Here is a tiny trained network, its code and every weight. The questions are about switching its units off for an input and a class, where a switched-off unit gives its printed mean instead of its output.

import numpy as np


def w(rows, s, z=0):
    codes = np.array(rows[::2]) - 128.0
    scale = np.full(codes.shape[1], s)
    scale[-1] = z or s
    return codes * scale


def f(y):
    return y / 2 * (1 + np.tanh(0.7978845608 * (y + 0.044715 * y**3)))


def log_softmax(a):
    a = a - a.max(-1, keepdims=True)
    return a - np.log(np.exp(a).sum(-1, keepdims=True))


def net(x, mask):
    res = np.array(x, float).reshape(1, 7) / 4 @ E
    y = f(res @ A[0][:, :-1].T + A[0][:, -1])
    res = res + np.where(mask, y, B[0][:, -1]) @ B[0][:, :-1]
    return log_softmax(res[-1] @ U[:, :-1].T + U[:, -1])


A, B = {}, {}
E = w([
[120,114,141,74,112,115,89,40,33,254],'x0',
[128,150,113,116,142,119,138,131,138,146],'x1',
[159,65,242,99,59,135,152,124,220,183],'x2',
[114,190,98,209,155,205,22,140,196,157],'x3',
[189,10,59,133,115,98,127,139,112,195],'x4',
[172,87,228,146,167,176,171,212,61,168],'x5',
[93,106,93,59,59,187,96,207,95,129],'x6',
],0.009)
A[0] = w([
[150,189,122,86,100,85,204,117,90,95,87],'neuron 0',
[65,192,164,124,146,206,127,87,141,110,191],'neuron 1',
[150,172,88,149,141,247,26,120,202,177,86],'neuron 2',
[59,196,161,65,157,170,194,96,161,72,153],'neuron 3',
[67,114,121,109,42,165,141,170,127,157,74],'neuron 4',
[177,112,195,132,154,128,74,49,86,102,93],'neuron 5',
[166,126,165,127,134,118,182,69,186,142,69],'neuron 6',
[93,111,144,63,98,67,203,75,120,79,54],'neuron 7',
[51,168,185,90,144,124,129,128,169,152,166],'neuron 8',
[142,117,166,141,154,55,164,75,107,101,51],'neuron 9',
[95,95,140,112,99,170,104,156,99,102,48],'neuron 10',
[102,107,68,137,84,92,139,48,145,118,116],'neuron 11',
[128,123,121,170,125,161,111,152,143,87,24],'neuron 12',
[156,73,167,64,41,181,100,108,193,130,253],'neuron 13',
[201,101,74,165,151,75,158,196,229,84,122],'neuron 14',
[74,135,133,168,108,166,98,193,141,191,102],'neuron 15',
[137,103,200,153,208,229,128,152,50,156,182],'neuron 16',
[96,187,93,166,161,143,41,94,220,186,179],'neuron 17',
[104,95,69,116,122,107,134,113,202,22,206],'neuron 18',
[149,112,130,160,169,169,170,188,178,64,144],'neuron 19',
[192,81,84,86,151,91,168,53,108,122,120],'neuron 20',
[89,174,45,79,60,104,117,42,174,127,191],'neuron 21',
[122,96,87,142,117,70,126,166,144,180,82],'neuron 22',
[79,125,163,125,136,93,35,32,69,199,92],'neuron 23',
[161,174,122,155,189,148,215,243,57,159,182],'neuron 24',
[233,150,176,157,177,182,215,148,125,173,170],'neuron 25',
[206,38,40,163,73,113,116,144,195,196,174],'neuron 26',
[161,104,38,131,140,147,102,87,50,73,189],'neuron 27',
[142,99,75,151,205,143,110,86,60,93,117],'neuron 28',
[91,126,117,84,61,191,99,118,79,185,76],'neuron 29',
[133,127,73,57,41,163,98,221,112,81,154],'neuron 30',
[116,70,130,93,104,64,169,150,96,44,71],'neuron 31',
[164,116,184,209,138,102,36,99,130,107,68],'neuron 32',
[86,126,90,159,184,163,120,149,44,114,140],'neuron 33',
[88,122,103,21,82,142,208,148,87,95,41],'neuron 34',
[150,135,92,105,181,140,107,90,52,72,94],'neuron 35',
[40,188,220,119,92,115,135,106,103,104,98],'neuron 36',
[172,143,139,254,155,36,184,92,123,118,63],'neuron 37',
[123,117,155,44,137,99,157,110,95,56,35],'neuron 38',
[204,156,169,200,111,86,129,72,113,124,76],'neuron 39',
[113,110,115,142,69,189,24,176,142,150,138],'neuron 40',
[157,160,78,167,135,73,119,179,49,98,96],'neuron 41',
[144,128,140,174,173,64,133,56,152,140,58],'neuron 42',
[177,48,54,198,127,56,143,162,114,133,130],'neuron 43',
[140,171,109,78,134,144,96,81,105,219,100],'neuron 44',
[225,111,149,153,20,162,145,96,183,206,176],'neuron 45',
],0.0083,0.0039)
B[0] = w([
[92,78,69,153,157,177,186,116,208,139,175],'neuron 0',
[119,79,189,225,218,143,86,91,159,160,205],'neuron 1',
[228,73,81,106,161,183,186,185,134,117,240],'neuron 2',
[42,158,204,185,168,158,105,142,54,160,207],'neuron 3',
[143,156,84,80,156,57,52,164,195,58,168],'neuron 4',
[165,203,128,90,154,99,176,186,58,113,175],'neuron 5',
[87,123,103,58,155,103,106,125,187,31,187],'neuron 6',
[207,55,50,162,139,216,157,152,185,73,201],'neuron 7',
[81,36,192,139,151,132,82,126,109,140,183],'neuron 8',
[149,123,38,94,157,125,102,179,130,116,180],'neuron 9',
[140,161,75,130,134,97,58,153,122,108,143],'neuron 10',
[156,153,163,195,64,100,127,124,110,103,192],'neuron 11',
[169,164,101,83,140,201,179,149,140,191,143],'neuron 12',
[137,84,197,105,141,100,84,122,165,1,248],'neuron 13',
[82,196,189,66,75,189,187,147,21,72,225],'neuron 14',
[202,120,51,124,131,92,124,142,166,73,174],'neuron 15',
[186,96,126,230,58,53,141,91,133,89,240],'neuron 16',
[173,68,69,175,169,120,168,135,127,66,255],'neuron 17',
[148,119,216,143,67,140,181,139,78,37,225],'neuron 18',
[141,168,187,51,128,195,175,65,68,80,206],'neuron 19',
[141,112,99,156,176,165,131,154,53,91,204],'neuron 20',
[205,119,143,252,45,39,122,113,89,62,240],'neuron 21',
[41,157,118,153,192,152,106,123,119,136,156],'neuron 22',
[176,191,172,49,122,219,197,118,19,84,242],'neuron 23',
[175,106,150,176,50,59,123,89,113,69,216],'neuron 24',
[174,88,143,156,107,70,98,130,84,75,235],'neuron 25',
[49,81,172,190,174,166,73,76,37,199,248],'neuron 26',
[120,46,164,107,133,105,61,21,153,86,212],'neuron 27',
[102,114,133,84,177,164,136,80,163,62,193],'neuron 28',
[119,213,147,100,158,139,115,191,86,49,195],'neuron 29',
[29,226,166,128,178,55,45,176,108,101,207],'neuron 30',
[150,98,48,171,197,155,202,198,123,112,187],'neuron 31',
[175,169,21,64,170,127,127,206,172,103,171],'neuron 32',
[120,68,149,88,179,92,132,56,175,91,190],'neuron 33',
[173,128,46,134,209,80,171,153,178,131,186],'neuron 34',
[141,75,109,39,129,103,121,73,153,60,179],'neuron 35',
[38,84,166,206,194,130,100,118,81,196,193],'neuron 36',
[79,158,85,102,188,47,23,185,140,140,216],'neuron 37',
[183,96,75,189,175,170,194,204,179,193,171],'neuron 38',
[91,186,54,72,177,30,82,225,133,104,181],'neuron 39',
[131,135,64,167,232,104,145,151,135,76,202],'neuron 40',
[142,131,174,58,150,153,79,50,192,94,179],'neuron 41',
[94,216,115,120,159,60,70,158,122,96,192],'neuron 42',
[54,155,191,200,221,181,115,159,95,214,210],'neuron 43',
[168,200,190,101,140,194,182,173,51,80,206],'neuron 44',
[82,62,149,79,169,144,140,86,175,37,249],'neuron 45',
],0.0056,0.0099)
U = w([
[50,251,61,81,197,5,37,255,141,109,67],'0',
[169,78,17,171,201,219,189,166,186,147,75],'1',
[1,85,189,229,198,203,81,84,91,195,160],'2',
[124,217,190,46,84,211,197,129,45,93,18],'3',
[163,114,138,225,7,46,105,82,113,94,37],'4',
[97,106,156,137,148,126,115,110,130,103,252],'5',
[81,65,165,47,151,146,87,17,232,95,149],'6',
[49,189,166,53,120,71,132,124,212,197,59],'7',
],0.0063,0.0022)

Each question gives the input, the list of numbers given to net, and the class t.
The units are the neurons (one row each of A and B). Each row of codes is followed by its name. A weight is (code - 128) times the scale printed after its matrix; where a second scale follows, it is the last column's (A, B and U).
mask holds one flag per neuron, in row order. A switched-off neuron (its flag False) gives its mean, the last column of its row in B, instead of its output. The means were averaged over made-up inputs and are rounded, as every weight is.
A unit's drop is (log p(t) with every unit on - log p(t) with that unit switched off) / (log p(t) with every unit on - log p(t) with every unit switched off).
The circuit of an input: a set's keep is (log p(t) with only the set's units on - log p(t) with every unit switched off) / (log p(t) with every unit on - log p(t) with every unit switched off). Starting from the 12 units with the biggest drops (on a tie, the unit counted first), units are removed one at a time, each time the one whose removal leaves the highest keep (on an exact tie, the one counted first), for as long as the keep stays at least 0.8.
circuit, biggest first: the units of the circuit, biggest drop first
most important unit: the unit with the biggest drop
k most important neurons: the k neurons with the biggest drops, biggest first
drop when u is switched off: that unit's drop, to one decimal
input [-1,3,8,-8,-7,-6,5], class 1: most important unit	neuron 7
input [1,5,-8,4,-3,6,-4], class 6: circuit, biggest first	(neuron 33; neuron 41; neuron 35)
input [-3,-6,3,7,2,-2,7], class 0: 2 most important neurons	(neuron 30; neuron 4)
input [8,-6,1,4,-7,3,-4], class 3: 4 most important neurons	(neuron 23; neuron 5; neuron 44; neuron 26)
input [7,-3,-2,-8,4,-7,8], class 0: 2 most important neurons	(neuron 30; neuron 29)
input [8,3,-7,3,-3,8,2], class 3: 2 most important neurons	(neuron 23; neuron 44)
input [-8,2,0,0,-8,1,7], class 2: circuit, biggest first	(neuron 1; neuron 3)
input [-2,2,8,-2,-4,6,5], class 6: circuit, biggest first	(neuron 45; neuron 13)
input [-2,-3,-1,0,1,7,-6], class 4: 2 most important neurons	(neuron 16; neuron 24)
input [6,-4,4,-7,0,-6,3], class 1: circuit, biggest first	(neuron 7; neuron 38)
input [-3,2,8,-3,-3,-5,-8], class 0: circuit, biggest first	(neuron 39; neuron 37)
input [-1,0,-8,-5,7,5,6], class 6: circuit, biggest first	(neuron 27; neuron 41)
input [-3,0,-1,2,8,-3,-8], class 0: 4 most important neurons	(neuron 37; neuron 42; neuron 39; neuron 32)
input [-6,7,-2,8,-6,8,2], class 1: circuit, biggest first	(neuron 2)
input [-7,-3,5,-3,3,-2,6], class 3: 2 most important neurons	(neuron 14; neuron 18)
input [1,1,3,0,-5,-6,-2], class 4: 2 most important neurons	(neuron 21; neuron 26)
input [3,5,-5,5,5,8,3], class 4: 2 most important neurons	(neuron 16; neuron 24)
input [8,6,6,4,2,-6,5], class 3: 3 most important neurons	(neuron 23; neuron 44; neuron 29)
input [4,0,1,6,-7,-3,-2], class 2: 2 most important neurons	(neuron 1; neuron 36)
input [1,-3,6,3,8,-8,-1], class 2: 2 most important neurons	(neuron 26; neuron 43)
input [-8,6,-7,4,8,-5,-4], class 2: most important unit	neuron 43
input [3,8,5,5,5,3,-8], class 0: drop when neuron 39 is switched off	0.1
input [1,1,7,-7,-1,3,3], class 1: drop when neuron 7 is switched off	0.2
